Below is a small trained network, with its code and all its weights. Each question gives an input and a class and asks what happens when units are switched off, that is, made to give their printed mean instead of their output.

import numpy as np


def w(rows, s, z=0):
    codes = np.array(rows[::2]) - 128.0
    scale = np.full(codes.shape[1], s)
    scale[-1] = z or s
    return codes * scale


def f(y):
    return np.maximum(y, 0)


def log_softmax(a):
    a = a - a.max(-1, keepdims=True)
    return a - np.log(np.exp(a).sum(-1, keepdims=True))


def net(x, mask):
    res = np.array(x, float).reshape(1, 7) / 4 @ E
    y = f(res @ A[0][:, :-1].T + A[0][:, -1])
    res = res + np.where(mask, y, B[0][:, -1]) @ B[0][:, :-1]
    return log_softmax(res[-1] @ U[:, :-1].T + U[:, -1])


A, B = {}, {}
E = w([
[134,32,111,65,112,159,154,129,89],'x0',
[94,47,129,175,101,134,45,118,196],'x1',
[134,236,104,92,154,84,5,198,50],'x2',
[141,144,114,91,72,69,102,58,124],'x3',
[177,92,104,210,170,187,123,179,113],'x4',
[216,97,63,131,127,67,183,116,106],'x5',
[50,111,202,133,223,48,163,131,92],'x6',
],0.011)
A[0] = w([
[137,115,121,96,47,158,138,92,204,209],'n1',
[121,180,97,72,130,92,118,165,100,131],'n2',
[175,106,50,132,62,115,95,96,167,178],'n3',
[172,160,121,170,111,120,55,169,88,123],'n4',
[158,117,104,112,58,101,174,129,134,146],'n5',
[110,112,148,121,150,102,78,118,141,104],'n6',
[28,142,253,105,131,83,82,133,119,166],'n7',
[193,168,117,151,166,109,35,214,127,228],'n8',
[147,150,128,106,31,110,111,86,151,90],'n9',
[50,133,173,116,166,53,128,154,87,191],'n10',
[112,131,120,103,54,94,137,67,156,128],'n11',
[152,207,109,108,170,98,153,123,35,126],'n12',
[103,43,111,162,86,227,170,139,150,150],'n13',
[93,131,189,141,186,186,166,137,137,252],'n14',
[132,101,135,158,221,124,222,105,117,169],'n15',
],0.011,0.0042)
B[0] = w([
[121,111,149,112,47,146,149,99,137,207],'n1',
[143,203,132,79,165,141,190,147,85,200],'n2',
[160,98,20,184,76,134,72,161,107,207],'n3',
[135,146,80,128,181,213,26,145,133,199],'n4',
[193,77,112,181,56,101,146,67,84,183],'n5',
[79,124,97,109,142,110,22,63,125,162],'n6',
[1,108,156,33,127,54,80,100,160,254],'n7',
[138,204,78,151,189,131,57,138,151,237],'n8',
[189,167,122,193,74,97,126,67,94,189],'n9',
[125,120,204,81,170,35,97,96,110,233],'n10',
[96,157,67,148,102,88,211,100,157,193],'n11',
[184,174,161,27,154,111,150,153,53,225],'n12',
[133,78,151,96,127,189,101,200,186,220],'n13',
[94,121,220,151,181,167,167,134,136,215],'n14',
[182,84,173,237,187,102,183,116,145,225],'n15',
],0.0079,0.017)
U = w([
[154,159,68,159,49,95,150,81,112,152],'0',
[55,124,139,86,171,29,117,118,121,83],'1',
[152,46,58,124,67,147,131,148,131,33],'2',
[95,120,178,123,111,201,153,137,193,210],'3',
[168,77,144,185,218,94,172,149,96,120],'4',
[168,193,123,74,174,110,157,156,6,32],'5',
[132,176,52,137,160,174,58,152,128,247],'6',
],0.012,0.0014)

Each question gives the input, the list of numbers given to net, and the class t.
The units are the neurons (one row each of A and B). Each row of codes is followed by its name. A weight is (code - 128) times the scale printed after its matrix; where a second scale follows, it is the last column's (A, B and U).
mask holds one flag per neuron, in row order. A switched-off neuron (its flag False) gives its mean, the last column of its row in B, instead of its output. The means were averaged over made-up inputs and are rounded, as every weight is.
A unit's drop is (log p(t) with every unit on - log p(t) with that unit switched off) / (log p(t) with every unit on - log p(t) with every unit switched off).
The circuit of an input: a set's keep is (log p(t) with only the set's units on - log p(t) with every unit switched off) / (log p(t) with every unit on - log p(t) with every unit switched off). Starting from the 12 units with the biggest drops (on a tie, the unit counted first), units are removed one at a time, each time the one whose removal leaves the highest keep (on an exact tie, the one counted first), for as long as the keep stays at least 0.8.
units of the circuit, in order: the units of the circuit, biggest drop first
k most important neurons: the k neurons with the biggest drops, biggest first
drop when u is switched off: that unit's drop, to one decimal
input [3,0,-8,-2,4,-4,5], class 3: units of the circuit, in order	n13
input [6,2,2,5,6,1,-2], class 2: units of the circuit, in order	n2, n3
input [-1,1,8,-6,5,-5,4], class 1: 2 most important neurons	n7, n10
input [8,-5,7,-4,2,-6,-6], class 6: 3 most important neurons	n4, n8, n10
input [-5,1,3,-6,7,0,3], class 6: 2 most important neurons	n8, n4
input [7,7,0,-2,0,1,2], class 2: 2 most important neurons	n14, n7
input [-3,-3,-1,-6,-6,-3,-4], class 3: 2 most important neurons	n10, n12
input [1,-8,3,7,-4,-5,-8], class 0: 2 most important neurons	n9, n11
input [-5,5,-2,2,-6,1,-2], class 0: drop when n14 is switched off	0.0
input [-1,7,5,5,-4,8,-1], class 0: drop when n9 is switched off	0.1
input [3,-5,-2,-6,7,2,-7], class 2: drop when n13 is switched off	0.2
input [2,0,-3,-3,-1,3,8], class 4: drop when n15 is switched off	3.0
